Below are the code and all the weights of a small trained network. Each question names an input and a target symbol and asks about switching units off, where a switched-off unit gives its printed mean instead of its output.

import numpy as np


def w(rows, s, z=0):
    codes = np.array(rows[::2]) - 128.0
    scale = np.full(codes.shape[1], s)
    scale[-1] = z or s
    return codes * scale


def f(y):
    return y / 2 * (1 + np.tanh(0.7978845608 * (y + 0.044715 * y**3)))


def softmax(a):
    e = np.exp(a - a.max(-1, keepdims=True))
    return e / e.sum(-1, keepdims=True)


def log_softmax(a):
    a = a - a.max(-1, keepdims=True)
    return a - np.log(np.exp(a).sum(-1, keepdims=True))


def net(x, mask):
    ids = ['βγδεζηθλπστψω'.index(c) for c in x.split()]
    T = len(ids)
    res = E[ids] + P[:T]
    u = 0
    for l in range(3):
        q, k, v = (res @ M[l].T for M in (Q, K, V))
        z = softmax(np.where(np.tri(T) > 0, q @ k.T / 4**0.5, -1e9)) @ v
        res = res + np.where(mask[u], z, O[l][:, -1]) @ O[l][:, :-1]
        u += 1
        y = f(res @ A[l][:, :-1].T + A[l][:, -1])
        res = res + np.where(mask[u : u + 8], y, B[l][:, -1]) @ B[l][:, :-1]
        u += 8
    return log_softmax(res[-1] @ U[:, :-1].T + U[:, -1])


Q, K, V, O, A, B = {}, {}, {}, {}, {}, {}
E = w([
[90,182,62,69,68,151,71,214,205],'β',
[81,92,201,154,113,64,198,94,123],'γ',
[50,42,79,255,142,98,84,98,132],'δ',
[206,60,46,190,172,98,53,141,115],'ε',
[82,80,148,244,188,211,175,134,123],'ζ',
[36,63,223,21,155,105,151,20,206],'η',
[123,160,82,217,205,191,97,60,167],'θ',
[55,88,182,113,100,27,189,133,158],'λ',
[48,78,110,152,73,130,119,236,37],'π',
[90,236,176,99,54,213,113,41,8],'σ',
[149,91,106,195,236,227,144,200,53],'τ',
[215,86,153,26,237,202,106,135,192],'ψ',
[163,99,176,188,123,8,211,151,90],'ω',
],0.0063)
P = w([
[158,184,35,126,121,70,206,76,132],'0',
[31,110,87,100,171,117,140,124,144],'1',
[48,64,130,134,151,137,116,165,161],'2',
[62,60,184,133,141,157,78,204,154],'3',
[65,73,243,159,123,176,26,209,152],'4',
[142,30,254,162,92,200,14,213,165],'5',
],0.0041)
Q[0] = w([
[122,64,201,168,140,220,13,183,161],'L0H0',
[131,90,176,159,143,253,24,174,142],'L0H0',
[124,87,183,156,154,235,2,182,149],'L0H0',
[133,125,138,118,129,133,133,126,152],'L0H0',
],0.0027)
K[0] = w([
[50,121,214,121,88,193,61,254,183],'L0H0',
[52,128,150,123,102,157,86,169,156],'L0H0',
[61,129,164,113,105,166,79,185,159],'L0H0',
[130,130,143,122,134,121,130,121,145],'L0H0',
],0.0032)
V[0] = w([
[177,167,121,237,114,75,219,189,5],'L0H0',
[66,78,253,81,135,166,77,215,169],'L0H0',
[30,54,207,99,144,192,42,136,215],'L0H0',
[224,156,77,72,146,112,165,107,111],'L0H0',
],0.004)
O[0] = w([
[102,125,87,157,125,123,150,161,2,16],'L0H0',
[175,118,210,121,113,155,70,158,142,156],'L0H0',
[147,89,209,137,124,145,80,129,192,254],'L0H0',
[142,180,85,102,146,128,162,126,125,13],'L0H0',
],0.0061,0.00083)
A[0] = w([
[37,58,169,168,90,15,223,136,114,253],'L0N0',
[149,88,115,170,121,189,33,175,142,195],'L0N1',
[93,192,177,122,54,246,104,94,3,187],'L0N2',
[123,69,215,146,112,98,116,148,156,220],'L0N3',
[112,202,72,58,81,136,97,203,168,185],'L0N4',
[120,65,76,239,177,179,86,182,92,219],'L0N5',
[115,167,74,73,92,134,99,191,180,181],'L0N6',
[129,138,133,103,99,158,83,170,152,184],'L0N7',
],0.0058,0.0032)
B[0] = w([
[45,33,157,157,126,46,196,132,119,245],'L0N0',
[101,126,102,164,182,145,35,139,119,254],'L0N1',
[89,254,149,121,81,202,112,77,4,158],'L0N2',
[109,52,191,143,140,111,108,153,145,254],'L0N3',
[108,173,69,70,74,141,99,193,177,202],'L0N4',
[103,103,60,234,216,151,86,139,91,246],'L0N5',
[109,147,87,97,105,133,106,179,177,200],'L0N6',
[98,133,133,106,129,150,70,184,152,202],'L0N7',
],0.0059,0.0038)
Q[1] = w([
[2,25,170,144,220,43,159,181,193],'L1H0',
[81,138,41,190,171,187,59,150,117],'L1H0',
[201,58,158,166,148,71,154,223,199],'L1H0',
[193,157,169,77,52,127,172,92,113],'L1H0',
],0.007)
K[1] = w([
[153,126,162,154,123,183,32,167,128],'L1H0',
[115,134,102,65,121,161,145,164,255],'L1H0',
[97,91,231,137,121,115,70,126,120],'L1H0',
[125,128,117,155,138,69,181,80,41],'L1H0',
],0.0082)
V[1] = w([
[166,139,120,168,254,215,159,66,92],'L1H0',
[196,121,61,152,162,122,75,180,123],'L1H0',
[156,54,109,198,169,69,94,87,196],'L1H0',
[125,65,186,185,146,121,182,115,38],'L1H0',
],0.0062)
O[1] = w([
[87,254,162,130,219,172,219,156,205,12],'L1H0',
[8,139,29,67,199,146,86,92,104,193],'L1H0',
[58,211,141,134,157,50,34,60,173,156],'L1H0',
[123,190,183,128,135,85,155,239,103,2],'L1H0',
],0.0054,0.006)
A[1] = w([
[131,152,104,106,164,160,133,120,138,128],'L1N0',
[134,91,152,84,144,94,135,50,132,216],'L1N1',
[166,128,253,150,72,102,142,205,124,185],'L1N2',
[152,119,84,85,90,175,134,11,122,73],'L1N3',
[91,176,234,138,174,114,233,149,214,169],'L1N4',
[64,234,198,153,119,79,132,59,200,180],'L1N5',
[115,196,127,83,222,217,150,143,172,228],'L1N6',
[168,93,213,70,168,94,166,98,201,252],'L1N7',
],0.0055,0.0023)
B[1] = w([
[165,140,118,117,137,131,119,135,127,126],'L1N0',
[109,41,178,100,104,114,85,100,191,213],'L1N1',
[208,100,175,166,63,123,160,197,109,215],'L1N2',
[127,74,101,176,137,116,88,231,142,238],'L1N3',
[110,108,78,201,3,230,106,156,175,255],'L1N4',
[84,213,127,165,97,144,128,23,240,238],'L1N5',
[196,157,123,87,216,166,130,149,136,183],'L1N6',
[186,76,183,81,71,165,115,158,199,176],'L1N7',
],0.0055,0.0025)
Q[2] = w([
[92,143,110,36,155,144,102,82,104],'L2H0',
[64,12,84,215,229,107,1,154,174],'L2H0',
[195,97,121,234,171,180,75,194,105],'L2H0',
[139,200,136,183,203,173,112,112,133],'L2H0',
],0.0064)
K[2] = w([
[191,110,52,67,146,132,132,146,127],'L2H0',
[114,59,173,101,162,204,17,111,162],'L2H0',
[163,113,253,77,119,205,96,110,137],'L2H0',
[208,121,153,112,189,147,191,110,200],'L2H0',
],0.006)
V[2] = w([
[130,107,175,51,43,78,157,104,231],'L2H0',
[98,97,121,163,152,29,167,167,71],'L2H0',
[69,98,152,253,108,104,147,56,106],'L2H0',
[102,122,159,114,39,194,170,114,158],'L2H0',
],0.0053)
O[2] = w([
[178,107,142,243,165,48,91,103,114,50],'L2H0',
[109,164,152,41,108,63,69,225,153,65],'L2H0',
[135,222,84,153,1,112,104,189,221,250],'L2H0',
[204,96,108,250,128,132,128,171,115,86],'L2H0',
],0.0053,0.0026)
A[2] = w([
[119,188,132,139,126,174,163,151,158,72],'L2N0',
[103,162,136,103,96,147,157,208,140,39],'L2N1',
[93,180,144,111,128,54,94,115,140,68],'L2N2',
[104,144,117,72,138,164,141,119,76,141],'L2N3',
[255,107,169,150,99,134,175,174,112,96],'L2N4',
[148,95,165,167,66,85,120,146,140,117],'L2N5',
[161,78,162,123,122,65,124,141,108,84],'L2N6',
[137,88,188,107,187,129,143,86,117,251],'L2N7',
],0.0091,0.0022)
B[2] = w([
[186,99,168,171,167,190,168,114,219,173],'L2N0',
[154,54,198,162,143,101,135,201,100,190],'L2N1',
[112,148,194,92,89,47,144,111,160,179],'L2N2',
[174,114,102,109,148,94,66,173,132,161],'L2N3',
[38,205,89,78,83,148,236,53,98,193],'L2N4',
[206,177,59,84,193,155,69,138,65,254],'L2N5',
[83,175,115,88,254,179,157,110,168,176],'L2N6',
[113,83,225,140,134,64,191,93,65,155],'L2N7',
],0.0066,0.0073)
U = w([
[122,64,51,142,32,176,80,118,138,251],'β',
[160,139,145,145,112,114,131,105,129,117],'γ',
[24,131,172,148,31,65,173,54,185,113],'δ',
[110,244,90,10,194,77,87,99,121,120],'ε',
[126,95,158,211,124,150,175,167,183,77],'ζ',
[200,140,119,255,151,91,105,142,110,94],'η',
[154,199,82,149,167,183,153,15,181,41],'θ',
[167,201,123,138,103,110,112,113,68,142],'λ',
[114,108,162,120,139,69,126,245,59,113],'π',
[87,130,135,89,79,197,219,107,97,116],'σ',
[160,122,147,81,198,179,122,225,135,24],'τ',
[102,55,200,113,189,95,170,63,76,182],'ψ',
[233,113,182,112,82,63,99,169,158,108],'ω',
],0.0039,0.0028)

Each question gives the input, a string of symbols that net reads in full, and the target symbol t.
The units are the heads (4 rows each of Q, K, V and O) and the neurons (one row each of A and B). Each row of codes is followed by its name. A weight is (code - 128) times the scale printed after its matrix; where a second scale follows, it is the last column's (O, A, B and U).
mask holds one flag per unit, layer by layer, with each layer's heads first. A switched-off unit (its flag False) gives its mean, the last column of its rows in O or B, instead of its output. The means were averaged over made-up inputs and are rounded, as every weight is.
A unit's drop is (log p(t) with every unit on - log p(t) with that unit switched off) / (log p(t) with every unit on - log p(t) with every unit switched off).
most important unit: the unit with the biggest drop
k most important neurons: the k neurons with the biggest drops, biggest first
top k neurons in layer l: the k neurons of layer l with the biggest drops, biggest first
input ζ β λ λ, target ε: 4 most important neurons -> L2N5, L2N6, L0N3, L2N4
input β ε δ π δ ω, target ω: most important neuron -> L0N5
input λ β ε η, target δ: 4 most important neurons -> L0N5, L1N5, L0N1, L0N0
input λ ε ψ, target ψ: top 2 neurons in layer 1 -> L1N6, L1N7
input λ λ γ, target ε: 2 most important neurons -> L2N5, L2N4
input ε ψ σ β ω, target ψ: top 2 neurons in layer 0 -> L0N0, L0N4
input ω β σ, target ω: 3 most important neurons -> L0N0, L0N2, L2N1
input δ σ ε γ, target δ: 3 most important neurons -> L0N0, L0N5, L1N5
input δ σ ζ δ ω, target ω: top 2 neurons in layer 0 -> L0N5, L0N0
input τ ε σ δ ψ ε, target ψ: 2 most important neurons -> L2N7, L1N6
input β σ λ ω λ σ, target β: 4 most important neurons -> L0N2, L0N4, L1N3, L0N6
input δ β η, target ψ: top 4 neurons in layer 0 -> L0N0, L0N4, L0N7, L0N6
input π ε ω, target δ: top 3 neurons in layer 0 -> L0N0, L0N5, L0N2
input β σ τ β β λ, target ψ: 2 most important neurons -> L2N7, L0N0
input ψ σ λ δ, target ψ: most important neuron -> L0N5
input ε ω ε β ζ, target β: top 3 neurons in layer 0 -> L0N4, L0N5, L0N6
input ψ δ η, target ω: top 2 neurons in layer 2 -> L2N5, L2N4
input β σ β ψ θ, target ψ: 2 most important neurons -> L2N7, L1N7
input δ ψ η θ τ δ, target η: 3 most important neurons -> L1N7, L1N1, L0N5
input ψ ε τ, target ψ: most important unit -> L2H0
input β β τ, target β: 3 most important neurons -> L0N4, L0N5, L0N6
input γ ε δ, target δ: 2 most important neurons -> L2N2, L2N5
input ε β δ σ ω, target σ: 3 most important neurons -> L2N4, L0N2, L0N0
input ω β η β σ, target ω: top 2 neurons in layer 0 -> L0N2, L0N0
input λ β ω λ δ σ, target λ: top 2 neurons in layer 2 -> L2N5, L2N4
input σ τ σ λ, target σ: top 3 neurons in layer 0 -> L0N2, L0N0, L0N1
input β δ λ ω, target ε: top 2 neurons in layer 1 -> L1N2, L1N7
input σ ε λ β λ, target ψ: top 2 neurons in layer 0 -> L0N0, L0N4
input ε ε λ σ ζ, target ζ: top 3 neurons in layer 2 -> L2N0, L2N5, L2N1
input ε γ λ η, target ε: most important unit -> L2N5
